Here is a tiny trained network, its code and every weight. The questions are about switching its units off for an input and a class, where a switched-off unit gives its printed mean instead of its output.

import numpy as np


def w(rows, s, z=0):
    codes = np.array(rows[::2]) - 128.0
    scale = np.full(codes.shape[1], s)
    scale[-1] = z or s
    return codes * scale


def f(y):
    return y / 2 * (1 + np.tanh(0.7978845608 * (y + 0.044715 * y**3)))


def log_softmax(a):
    a = a - a.max(-1, keepdims=True)
    return a - np.log(np.exp(a).sum(-1, keepdims=True))


def net(x, mask):
    res = np.array(x, float).reshape(1, 6) / 4 @ E
    y = f(res @ A[0][:, :-1].T + A[0][:, -1])
    res = res + np.where(mask, y, B[0][:, -1]) @ B[0][:, :-1]
    return log_softmax(res[-1] @ U[:, :-1].T + U[:, -1])


A, B = {}, {}
E = w([
[154,85,82,175,141,15,41,160,89,153,71],'x0',
[131,158,176,102,2,89,183,68,96,76,31],'x1',
[207,226,84,77,37,205,67,170,87,97,171],'x2',
[129,127,124,127,136,132,129,131,131,120,119],'x3',
[115,72,170,194,87,214,31,94,91,17,147],'x4',
[156,128,110,72,165,143,113,116,168,100,81],'x5',
],0.0092)
A[0] = w([
[73,67,129,121,151,93,164,104,155,102,129,227],'neuron 1',
[1,218,155,93,144,220,210,45,188,83,148,2],'neuron 2',
[119,119,125,120,210,153,95,144,120,134,160,65],'neuron 3',
[126,39,184,142,133,179,58,96,82,45,142,66],'neuron 4',
[134,67,94,110,96,79,85,136,103,130,89,78],'neuron 5',
[103,150,142,97,96,111,146,23,98,98,59,55],'neuron 6',
[93,98,200,139,165,110,120,98,149,148,107,15],'neuron 7',
],0.0095,0.0065)
B[0] = w([
[109,165,160,56,75,171,121,151,52,69,113,246],'neuron 1',
[85,130,142,132,177,177,77,121,140,199,114,244],'neuron 2',
[81,104,142,195,91,131,162,146,247,73,184,201],'neuron 3',
[119,180,157,63,167,56,151,110,148,141,134,254],'neuron 4',
[56,125,122,176,164,186,113,66,134,165,63,184],'neuron 5',
[81,123,136,172,94,142,172,138,225,89,138,213],'neuron 6',
[126,178,46,98,73,149,53,111,164,105,138,168],'neuron 7',
],0.013,0.0089)
U = w([
[78,85,118,182,165,133,40,105,134,203,109,78],'0',
[103,83,139,193,50,98,187,156,214,113,186,61],'1',
[135,155,66,52,13,145,39,171,104,117,178,77],'2',
[124,155,158,56,178,2,220,143,140,188,141,94],'3',
[138,110,171,127,128,120,133,178,116,120,133,246],'4',
[137,114,174,130,137,114,141,184,118,120,123,233],'5',
[238,23,239,127,147,128,185,139,79,136,137,103],'6',
],0.0094,0.012)

Each question gives the input, the list of numbers given to net, and the class t.
The units are the neurons (one row each of A and B). Each row of codes is followed by its name. A weight is (code - 128) times the scale printed after its matrix; where a second scale follows, it is the last column's (A, B and U).
mask holds one flag per neuron, in row order. A switched-off neuron (its flag False) gives its mean, the last column of its row in B, instead of its output. The means were averaged over made-up inputs and are rounded, as every weight is.
A unit's drop is (log p(t) with every unit on - log p(t) with that unit switched off) / (log p(t) with every unit on - log p(t) with every unit switched off).
The circuit of an input: a set's keep is (log p(t) with only the set's units on - log p(t) with every unit switched off) / (log p(t) with every unit on - log p(t) with every unit switched off). Starting from all 7 units, units are removed one at a time, each time the one whose removal leaves the highest keep (on an exact tie, the one counted first), for as long as the keep stays at least 0.8.
circuit, biggest first: the units of the circuit, biggest drop first
most important unit: the unit with the biggest drop
k most important neurons: the k neurons with the biggest drops, biggest first
drop when u is switched off: that unit's drop, to one decimal
input [-2,7,-7,0,-2,1], class 1: 2 most important neurons => [neuron 6; neuron 4]
input [-8,2,6,-7,-4,6], class 0: 2 most important neurons => [neuron 2; neuron 1]
input [3,7,-5,-3,-1,6], class 1: most important neuron => [neuron 6]
input [1,3,-5,4,5,3], class 2: 3 most important neurons => [neuron 1; neuron 7; neuron 3]
input [-6,-4,-8,-4,2,1], class 2: circuit, biggest first => [neuron 1; neuron 7]
input [6,6,-7,-1,1,-1], class 2: circuit, biggest first => [neuron 1; neuron 7]
input [7,7,4,2,7,8], class 5: 2 most important neurons => [neuron 4; neuron 2]
input [4,6,-6,4,-3,5], class 1: 2 most important neurons => [neuron 6; neuron 2]
input [5,-2,-7,-1,2,4], class 2: 3 most important neurons => [neuron 1; neuron 7; neuron 2]
input [0,2,-7,-7,-4,-2], class 2: circuit, biggest first => [neuron 7; neuron 1]
input [-4,5,5,-5,1,-4], class 1: 4 most important neurons => [neuron 1; neuron 6; neuron 7; neuron 4]
input [-5,0,-5,2,3,2], class 0: 2 most important neurons => [neuron 2; neuron 7]
input [-5,0,4,-3,-1,4], class 0: circuit, biggest first => [neuron 2; neuron 1]
input [8,7,2,5,-3,-3], class 0: most important unit => neuron 5
input [-5,7,-6,0,-5,8], class 5: 3 most important neurons => [neuron 1; neuron 2; neuron 3]
input [6,5,-3,-6,-6,6], class 0: 2 most important neurons => [neuron 5; neuron 4]
input [-7,8,8,-1,1,-8], class 1: 2 most important neurons => [neuron 6; neuron 1]
input [-3,-8,8,4,-3,1], class 1: 2 most important neurons => [neuron 3; neuron 1]
input [4,-6,-8,7,-8,6], class 2: 2 most important neurons => [neuron 1; neuron 7]
input [-8,-8,1,2,-8,6], class 0: 3 most important neurons => [neuron 2; neuron 4; neuron 6]
input [-4,-8,7,4,2,7], class 1: most important unit => neuron 3
input [-6,8,5,2,0,2], class 1: drop when neuron 6 is switched off => 1.6
input [-6,5,2,-5,-2,-1], class 0: drop when neuron 4 is switched off => 0.1
input [8,-6,-8,-4,-8,7], class 0: drop when neuron 7 is switched off => 0.2
input [-5,5,-8,4,3,8], class 2: drop when neuron 7 is switched off => 0.6
